Here is a tiny trained network, its code and every weight. The questions are about switching its units off for an input and a class, where a switched-off unit gives its printed mean instead of its output.

import numpy as np


def w(rows, s, z=0):
    codes = np.array(rows[::2]) - 128.0
    scale = np.full(codes.shape[1], s)
    scale[-1] = z or s
    return codes * scale


def norm(h):
    return h / np.sqrt((h * h).mean(-1, keepdims=True) + 1e-5)


def f(y):
    return y / 2 * (1 + np.tanh(0.7978845608 * (y + 0.044715 * y**3)))


def log_softmax(a):
    a = a - a.max(-1, keepdims=True)
    return a - np.log(np.exp(a).sum(-1, keepdims=True))


def net(x, mask):
    res = np.array(x, float).reshape(1, 3) / 4 @ E
    u = 0
    for l in range(2):
        y = f(norm(res) @ A[l][:, :-1].T + A[l][:, -1])
        res = res + np.where(mask[u : u + 6], y, B[l][:, -1]) @ B[l][:, :-1]
        u += 6
    return log_softmax(norm(res)[-1] @ U[:, :-1].T + U[:, -1])


A, B = {}, {}
E = w([
[255,98,97,199,89,89,176],'x0',
[163,54,126,85,66,95,111],'x1',
[123,166,130,151,205,138,62],'x2',
],0.012)
A[0] = w([
[129,30,129,7,58,91,69,252],'0.n1',
[107,142,107,117,107,118,177,72],'0.n2',
[157,133,105,124,118,127,138,162],'0.n3',
[125,91,73,155,96,86,170,93],'0.n4',
[95,68,142,147,98,68,154,54],'0.n5',
[27,65,148,7,62,121,112,73],'0.n6',
],0.012,0.0023)
B[0] = w([
[2,84,187,191,173,116,93,255],'0.n1',
[130,114,97,185,178,169,205,139],'0.n2',
[102,71,96,89,117,138,125,154],'0.n3',
[104,91,156,46,125,145,170,186],'0.n4',
[150,160,136,104,51,180,127,156],'0.n5',
[150,131,101,74,231,167,8,243],'0.n6',
],0.012,0.009)
A[1] = w([
[188,42,132,40,151,102,72,225],'1.n1',
[34,169,168,159,80,183,189,84],'1.n2',
[120,61,169,172,174,140,183,113],'1.n3',
[112,156,62,159,249,118,156,252],'1.n4',
[213,194,106,25,85,209,231,1],'1.n5',
[124,144,154,225,149,147,75,186],'1.n6',
],0.012,0.0037)
B[1] = w([
[121,195,69,235,121,146,144,205],'1.n1',
[254,118,130,236,64,19,139,150],'1.n2',
[154,109,72,80,65,153,184,166],'1.n3',
[69,52,185,118,98,103,80,246],'1.n4',
[124,139,182,46,243,244,125,159],'1.n5',
[87,154,101,39,155,194,121,208],'1.n6',
],0.011,0.013)
U = w([
[130,37,125,172,2,118,210,160],'0',
[136,157,185,165,61,52,116,42],'1',
[129,185,100,120,96,37,160,3],'2',
[168,191,33,220,93,144,132,98],'3',
[188,115,146,71,131,220,213,80],'4',
[52,101,160,95,142,156,36,218],'5',
[145,222,114,92,48,58,143,25],'6',
[163,247,126,81,49,56,142,26],'7',
],0.013,0.0052)

Each question gives the input, the list of numbers given to net, and the class t.
The units are the neurons (one row each of A and B). Each row of codes is followed by its name. A weight is (code - 128) times the scale printed after its matrix; where a second scale follows, it is the last column's (A, B and U).
mask holds one flag per neuron, layer by layer. A switched-off neuron (its flag False) gives its mean, the last column of its row in B, instead of its output. The means were averaged over made-up inputs and are rounded, as every weight is.
A unit's drop is (log p(t) with every unit on - log p(t) with that unit switched off) / (log p(t) with every unit on - log p(t) with every unit switched off).
The circuit of an input: a set's keep is (log p(t) with only the set's units on - log p(t) with every unit switched off) / (log p(t) with every unit on - log p(t) with every unit switched off). Starting from all 12 units, units are removed one at a time, each time the one whose removal leaves the highest keep (on an exact tie, the one counted first), for as long as the keep stays at least 0.8.
units of the circuit, in order: the units of the circuit, biggest drop first
k most important neurons: the k neurons with the biggest drops, biggest first
top k neurons in layer l: the k neurons of layer l with the biggest drops, biggest first
drop when u is switched off: that unit's drop, to one decimal
input [8,4,5], class 3: top 2 neurons in layer 1 => 1.n1, 1.n4
input [8,-5,-1], class 4: most important neuron => 0.n1
input [5,-1,3], class 0: 2 most important neurons => 0.n5, 0.n6
input [6,-4,-8], class 4: units of the circuit, in order => 0.n1, 1.n5
input [6,1,0], class 4: 4 most important neurons => 0.n1, 1.n5, 0.n6, 0.n4
input [3,8,1], class 0: top 3 neurons in layer 0 => 0.n6, 0.n4, 0.n5
input [-2,-7,-7], class 0: top 2 neurons in layer 0 => 0.n6, 0.n2
input [7,1,8], class 3: units of the circuit, in order => 0.n1, 1.n1
input [8,-2,-7], class 4: units of the circuit, in order => 1.n5, 0.n1
input [-5,-8,-1], class 1: 4 most important neurons => 0.n6, 1.n2, 0.n1, 1.n5
input [2,5,-4], class 0: top 4 neurons in layer 0 => 0.n4, 0.n1, 0.n5, 0.n2
input [8,0,6], class 3: top 2 neurons in layer 0 => 0.n1, 0.n2
input [8,2,6], class 3: top 2 neurons in layer 1 => 1.n1, 1.n4
input [4,-7,-6], class 4: units of the circuit, in order => 0.n1
input [6,-5,0], class 4: 3 most important neurons => 0.n6, 0.n1, 1.n5
input [0,-7,-2], class 0: top 2 neurons in layer 1 => 1.n2, 1.n4
input [5,-2,-5], class 4: drop when 1.n5 is switched off => 0.4
input [4,-3,-1], class 4: drop when 0.n6 is switched off => 0.2
input [0,-6,-2], class 0: drop when 0.n6 is switched off => 1.0
input [3,8,-1], class 0: units of the circuit, in order => 1.n6
